Below are the code and all the weights of a small trained network. Each question names an input and a target symbol and asks about switching units off, where a switched-off unit gives its printed mean instead of its output.

import numpy as np


def w(rows, s, z=0):
    codes = np.array(rows[::2]) - 128.0
    scale = np.full(codes.shape[1], s)
    scale[-1] = z or s
    return codes * scale


def norm(h):
    return h / np.sqrt((h * h).mean(-1, keepdims=True) + 1e-5)


def f(y):
    return np.maximum(y, 0)


def softmax(a):
    e = np.exp(a - a.max(-1, keepdims=True))
    return e / e.sum(-1, keepdims=True)


def log_softmax(a):
    a = a - a.max(-1, keepdims=True)
    return a - np.log(np.exp(a).sum(-1, keepdims=True))


def net(x, mask):
    ids = ['αγδεηθλμξτφψω'.index(c) for c in x.split()]
    T = len(ids)
    res = E[ids] + P[:T]
    r = norm(res)
    for j in range(2):
        rows = slice(3 * j, 3 * j + 3)
        q, k, v = (r @ M[0][rows].T for M in (Q, K, V))
        z = softmax(np.where(np.tri(T) > 0, q @ k.T / 3**0.5, -1e9)) @ v
        o = O[0][rows]
        res = res + np.where(mask[j], z, o[:, -1]) @ o[:, :-1]
    y = f(norm(res) @ A[0][:, :-1].T + A[0][:, -1])
    res = res + np.where(mask[2:14], y, B[0][:, -1]) @ B[0][:, :-1]
    return log_softmax(norm(res)[-1] @ U[:, :-1].T + U[:, -1])


Q, K, V, O, A, B = {}, {}, {}, {}, {}, {}
E = w([
[94,67,92,152,146,149,182,158,158],'α',
[154,38,65,142,110,140,120,82,147],'γ',
[99,178,107,64,127,145,178,125,164],'δ',
[138,86,188,114,174,73,183,65,135],'ε',
[172,91,62,110,129,144,117,121,3],'η',
[119,95,162,225,109,195,169,97,142],'θ',
[155,117,142,162,208,193,213,132,142],'λ',
[96,165,98,124,48,78,79,105,5],'μ',
[31,142,126,129,187,151,117,136,136],'ξ',
[115,73,163,97,199,176,94,145,116],'τ',
[93,149,177,151,148,219,92,135,130],'φ',
[171,121,100,137,131,135,93,24,137],'ψ',
[129,76,209,158,25,137,136,184,150],'ω',
],0.024)
P = w([
[127,133,130,116,75,146,143,188,9],'0',
[127,145,118,105,89,123,136,147,83],'1',
[130,134,106,113,119,124,146,138,70],'2',
[111,129,117,115,119,126,129,133,99],'3',
[112,128,123,121,133,122,131,125,116],'4',
[109,125,133,120,140,125,133,117,131],'5',
[102,121,135,118,149,128,136,111,146],'6',
[94,121,139,117,149,131,138,100,157],'7',
[84,111,142,114,154,145,139,87,169],'8',
[82,99,148,123,159,144,138,78,175],'9',
[68,115,149,105,136,148,151,71,184],'10',
],0.013)
Q[0] = w([
[76,90,132,141,117,177,184,79,96],'h1',
[110,89,145,161,87,128,180,193,100],'h1',
[160,149,201,71,129,118,79,84,102],'h1',
[79,67,158,83,157,210,135,71,136],'h2',
[148,121,110,75,190,124,108,176,98],'h2',
[164,122,68,120,190,155,200,106,8],'h2',
],0.015)
K[0] = w([
[72,92,142,132,189,143,195,3,166],'h1',
[138,159,169,128,74,104,95,195,102],'h1',
[134,178,120,136,109,182,92,143,115],'h1',
[71,76,159,132,221,236,129,8,230],'h2',
[165,132,114,128,102,136,127,158,89],'h2',
[110,132,86,185,183,135,95,103,37],'h2',
],0.015)
V[0] = w([
[75,144,68,92,101,126,64,104,130],'h1',
[38,144,209,91,126,94,160,129,87],'h1',
[92,86,58,165,127,122,160,233,188],'h1',
[137,44,172,17,120,34,199,112,87],'h2',
[80,74,87,232,171,8,133,101,175],'h2',
[168,90,124,91,234,184,28,157,169],'h2',
],0.017)
O[0] = w([
[80,164,46,111,75,105,95,111,142,174],'h1',
[86,110,185,138,127,43,210,116,99,177],'h1',
[97,70,81,56,96,200,185,222,166,158],'h1',
[156,162,28,178,147,4,144,205,183,3],'h2',
[28,102,75,206,133,114,156,85,86,43],'h2',
[65,123,182,82,226,103,61,165,91,251],'h2',
],0.011,0.0066)
A[0] = w([
[111,128,185,158,68,163,92,158,83,97],'n1',
[178,117,59,99,103,72,127,153,22,3],'n2',
[95,135,167,190,106,183,137,106,136,130],'n3',
[94,102,136,186,3,93,75,158,167,168],'n4',
[82,53,89,207,130,102,102,179,89,87],'n5',
[108,126,125,111,147,123,115,122,27,128],'n6',
[152,194,114,158,191,150,94,75,92,142],'n7',
[76,147,113,128,128,169,42,117,127,80],'n8',
[87,154,88,128,124,199,63,171,143,7],'n9',
[180,139,91,134,229,185,152,80,159,191],'n10',
[123,168,147,118,124,159,187,216,93,124],'n11',
[161,218,120,54,90,119,164,129,162,30],'n12',
],0.02,0.005)
B[0] = w([
[184,142,117,80,37,88,143,145,137,183],'n1',
[225,176,85,104,134,203,204,159,5,158],'n2',
[140,124,106,107,88,127,178,44,182,202],'n3',
[63,59,213,116,78,33,12,94,147,170],'n4',
[90,217,65,96,188,112,136,133,232,174],'n5',
[129,93,129,178,119,131,124,146,39,224],'n6',
[109,137,79,199,51,240,70,216,170,217],'n7',
[42,126,188,152,222,153,170,59,124,245],'n8',
[120,4,90,115,130,102,88,86,44,207],'n9',
[148,135,145,124,245,42,147,25,150,208],'n10',
[68,121,121,221,191,172,148,101,119,226],'n11',
[20,198,140,58,197,131,102,90,206,221],'n12',
],0.018,0.011)
U = w([
[109,44,79,112,128,196,174,246,204,161],'α',
[140,63,43,69,157,101,51,69,112,108],'γ',
[58,225,128,58,157,143,126,109,187,212],'δ',
[140,195,118,182,134,12,162,165,150,72],'ε',
[162,221,68,97,156,147,157,154,80,182],'η',
[173,117,101,116,55,155,197,58,196,92],'θ',
[203,95,180,181,240,155,191,126,185,3],'λ',
[109,214,110,91,76,45,92,95,86,147],'μ',
[43,127,121,170,91,127,196,117,9,103],'ξ',
[106,129,178,122,184,72,47,254,76,113],'τ',
[152,137,232,67,98,178,95,116,87,100],'φ',
[141,171,124,214,114,164,50,96,146,147],'ψ',
[96,99,192,145,80,67,119,182,215,178],'ω',
],0.0097,0.0046)

Each question gives the input, a string of symbols that net reads in full, and the target symbol t.
The units are the heads (3 rows each of Q, K, V and O) and the neurons (one row each of A and B). Each row of codes is followed by its name. A weight is (code - 128) times the scale printed after its matrix; where a second scale follows, it is the last column's (O, A, B and U).
mask holds one flag per unit, heads first, then neurons. A switched-off unit (its flag False) gives its mean, the last column of its rows in O or B, instead of its output. The means were averaged over made-up inputs and are rounded, as every weight is.
A unit's drop is (log p(t) with every unit on - log p(t) with that unit switched off) / (log p(t) with every unit on - log p(t) with every unit switched off).
The circuit of an input: a set's keep is (log p(t) with only the set's units on - log p(t) with every unit switched off) / (log p(t) with every unit on - log p(t) with every unit switched off). Starting from the 12 units with the biggest drops (on a tie, the unit counted first), units are removed one at a time, each time the one whose removal leaves the highest keep (on an exact tie, the one counted first), for as long as the keep stays at least 0.8.
circuit, biggest first: the units of the circuit, biggest drop first
unit that matters most: the unit with the biggest drop
top k neurons: the k neurons with the biggest drops, biggest first
heads that matter: for each layer, one digit per head in row order, 1 if its drop is at least 0.15 and else 0, layers parted by /
input ξ δ δ φ δ δ λ δ, target λ: heads that matter => 10
input α λ ε ψ δ ξ δ δ ψ γ, target ψ: top neuron => [n7]
input γ φ δ λ ψ ξ δ τ τ δ, target τ: circuit, biggest first => [h2; n12]
input ε μ δ ω μ τ δ φ ξ, target φ: heads that matter => 01
input φ μ μ δ δ ξ δ λ, target λ: heads that matter => 10
input ξ α η ξ δ ξ δ δ τ μ δ, target τ: heads that matter => 01
input ξ γ δ γ ε δ δ δ ξ γ δ, target ξ: circuit, biggest first => [h2; n12]
input δ δ ω η δ δ φ θ, target θ: heads that matter => 00
input θ δ ε ξ ξ α, target ξ: heads that matter => 11
input γ ξ α δ ψ δ η τ ξ μ, target μ: heads that matter => 01
input μ δ ω ψ λ φ ε η δ φ δ, target φ: circuit, biggest first => [h2; h1; n12]
input μ φ τ ψ ξ γ η ψ ψ, target ψ: circuit, biggest first => [h1; n7]
input δ η γ η δ δ θ δ, target θ: circuit, biggest first => [h2; n3]
input δ ε ξ ξ λ φ δ ξ, target φ: heads that matter => 11
input ε α δ, target ε: circuit, biggest first => [h2]
input θ ψ γ δ ψ θ δ ω ε δ δ, target ε: heads that matter => 11
input δ φ ψ α ε δ θ τ, target τ: circuit, biggest first => [h2; n12]
input ξ θ λ ψ δ δ ψ δ δ φ ε, target φ: circuit, biggest first => [h2; n12]
input δ ψ δ, target ψ: heads that matter => 10
input δ α μ δ α α ξ δ, target α: heads that matter => 10
input ξ δ ξ λ δ ξ μ ξ ξ, target ξ: unit that matters most => n6
input ψ γ γ γ γ ξ ε μ λ τ ξ, target τ: heads that matter => 11
input δ ψ φ, target φ: heads that matter => 01
input η δ ψ γ ψ ξ φ φ δ ψ δ, target ψ: top 2 neurons => [n7; n12]
input δ γ δ ε δ α, target ε: heads that matter => 11
input ξ δ ψ, target ψ: circuit, biggest first => [n7; h1]
input δ α α δ δ ω θ δ φ δ, target φ: heads that matter => 01
input θ δ λ ξ ε λ ξ γ, target ξ: circuit, biggest first => [h2; n6]
input τ δ ε, target τ: unit that matters most => h2
